Below is a small trained network, with its code and all its weights. Each question gives an input and a class and asks what happens when units are switched off, that is, made to give their printed mean instead of their output.

import numpy as np


def w(rows, s, z=0):
    codes = np.array(rows[::2]) - 128.0
    scale = np.full(codes.shape[1], s)
    scale[-1] = z or s
    return codes * scale


def norm(h):
    return h / np.sqrt((h * h).mean(-1, keepdims=True) + 1e-5)


def f(y):
    return y / 2 * (1 + np.tanh(0.7978845608 * (y + 0.044715 * y**3)))


def log_softmax(a):
    a = a - a.max(-1, keepdims=True)
    return a - np.log(np.exp(a).sum(-1, keepdims=True))


def net(x, mask):
    res = np.array(x, float).reshape(1, 8) / 4 @ E
    u = 0
    for l in range(4):
        y = f(norm(res) @ A[l][:, :-1].T + A[l][:, -1])
        res = res + np.where(mask[u : u + 3], y, B[l][:, -1]) @ B[l][:, :-1]
        u += 3
    return log_softmax(norm(res)[-1] @ U[:, :-1].T + U[:, -1])


A, B = {}, {}
E = w([
[129,128,128,127,126,127],'x0',
[232,34,137,190,129,89],'x1',
[127,128,130,132,125,130],'x2',
[127,128,129,126,128,127],'x3',
[129,129,124,132,125,134],'x4',
[137,153,173,143,17,96],'x5',
[131,127,129,126,127,128],'x6',
[206,253,140,108,162,60],'x7',
],0.0029)
A[0] = w([
[139,166,122,80,131,83,251],'0.n0',
[162,3,118,164,103,121,26],'0.n1',
[73,108,116,137,158,147,220],'0.n2',
],0.0055,0.0014)
B[0] = w([
[113,192,159,246,131,250,235],'0.n0',
[90,222,152,253,144,185,251],'0.n1',
[182,69,77,27,102,219,202],'0.n2',
],0.0032,0.002)
A[1] = w([
[176,48,174,162,3,136,120],'1.n0',
[129,120,123,129,118,221,143],'1.n1',
[129,66,91,147,100,92,4],'1.n2',
],0.0032,0.0024)
B[1] = w([
[5,124,200,150,225,60,229],'1.n0',
[84,109,34,58,167,96,247],'1.n1',
[210,161,180,161,157,66,1],'1.n2',
],0.003,0.00092)
A[2] = w([
[130,59,116,153,156,133,178],'2.n0',
[94,159,157,155,56,145,215],'2.n1',
[255,129,140,167,180,28,3],'2.n2',
],0.0055,0.00041)
B[2] = w([
[174,182,90,142,76,122,161],'2.n0',
[222,126,129,102,74,42,200],'2.n1',
[2,57,67,26,93,208,251],'2.n2',
],0.0046,0.0028)
A[3] = w([
[16,104,156,82,2,131,69],'3.n0',
[133,190,150,196,250,177,8],'3.n1',
[167,38,164,201,182,154,115],'3.n2',
],0.0044,0.0014)
B[3] = w([
[200,49,194,58,200,1,251],'3.n0',
[147,154,169,139,250,30,148],'3.n1',
[218,177,95,195,116,100,141],'3.n2',
],0.0041,0.0031)
U = w([
[72,61,64,49,147,212,252],'0',
[117,50,194,36,70,48,248],'1',
[103,251,134,111,221,159,2],'2',
[151,255,182,104,16,102,47],'3',
[166,106,63,245,160,183,101],'4',
[148,83,182,245,21,88,52],'5',
],0.01,0.0017)

Each question gives the input, the list of numbers given to net, and the class t.
The units are the neurons (one row each of A and B). Each row of codes is followed by its name. A weight is (code - 128) times the scale printed after its matrix; where a second scale follows, it is the last column's (A, B and U).
mask holds one flag per neuron, layer by layer. A switched-off neuron (its flag False) gives its mean, the last column of its row in B, instead of its output. The means were averaged over made-up inputs and are rounded, as every weight is.
A unit's drop is (log p(t) with every unit on - log p(t) with that unit switched off) / (log p(t) with every unit on - log p(t) with every unit switched off).
The circuit of an input: a set's keep is (log p(t) with only the set's units on - log p(t) with every unit switched off) / (log p(t) with every unit on - log p(t) with every unit switched off). Starting from all 12 units, units are removed one at a time, each time the one whose removal leaves the highest keep (on an exact tie, the one counted first), for as long as the keep stays at least 0.8.
units of the circuit, in order: the units of the circuit, biggest drop first
top k neurons: the k neurons with the biggest drops, biggest first
k most important neurons of layer l: the k neurons of layer l with the biggest drops, biggest first
drop of u: that unit's drop, to one decimal
input [6,6,6,2,-8,-1,6,2], class 0: units of the circuit, in order	(2.n2)
input [7,2,-3,-5,6,3,6,7], class 1: top 3 neurons	(2.n2 0.n1 3.n0)
input [2,4,-7,-6,3,-8,5,-2], class 4: units of the circuit, in order	(2.n2 3.n2)
input [4,8,0,2,-1,-8,3,2], class 0: top 2 neurons	(2.n2 0.n0)
input [-1,5,-1,6,-5,6,6,5], class 1: top 2 neurons	(2.n2 3.n0)
input [-4,1,-5,-7,4,-1,5,5], class 0: top 2 neurons	(2.n2 0.n1)
input [-7,3,5,3,-5,8,-5,2], class 1: units of the circuit, in order	(2.n2 3.n0)
input [-1,1,-8,-3,-6,1,8,-6], class 5: units of the circuit, in order	(2.n2 0.n1)
input [-4,5,2,-5,-2,0,8,-2], class 4: top 2 neurons	(0.n1 3.n0)
input [-1,-5,8,-2,2,7,-7,-1], class 1: top 2 neurons	(3.n0 0.n1)
input [-5,2,2,-7,0,-8,8,4], class 0: top 2 neurons	(2.n2 0.n1)
input [-2,-5,-2,3,3,1,-6,-4], class 1: top 3 neurons	(3.n0 2.n2 0.n0)
input [5,2,-1,-1,-7,-8,3,-4], class 4: top 3 neurons	(2.n2 3.n2 0.n1)
input [6,7,-7,1,3,-2,4,-5], class 4: units of the circuit, in order	(0.n1)
input [-8,8,1,5,-4,-4,1,2], class 0: top 2 neurons	(2.n2 0.n0)
input [-6,4,-8,2,-5,-3,-7,4], class 0: drop of 2.n2	1.8
input [5,5,-7,2,1,-5,-7,-7], class 4: drop of 0.n1	0.1
input [3,7,7,4,-6,7,5,4], class 1: drop of 2.n2	2.2
input [8,6,-1,6,0,-8,-7,4], class 0: drop of 2.n2	2.0
input [-5,8,-8,-1,-6,-1,6,-2], class 4: 2 most important neurons of layer 3	(3.n0 3.n2)
input [-7,8,7,-2,-5,-1,8,2], class 0: most important neuron of layer 2	(2.n2)
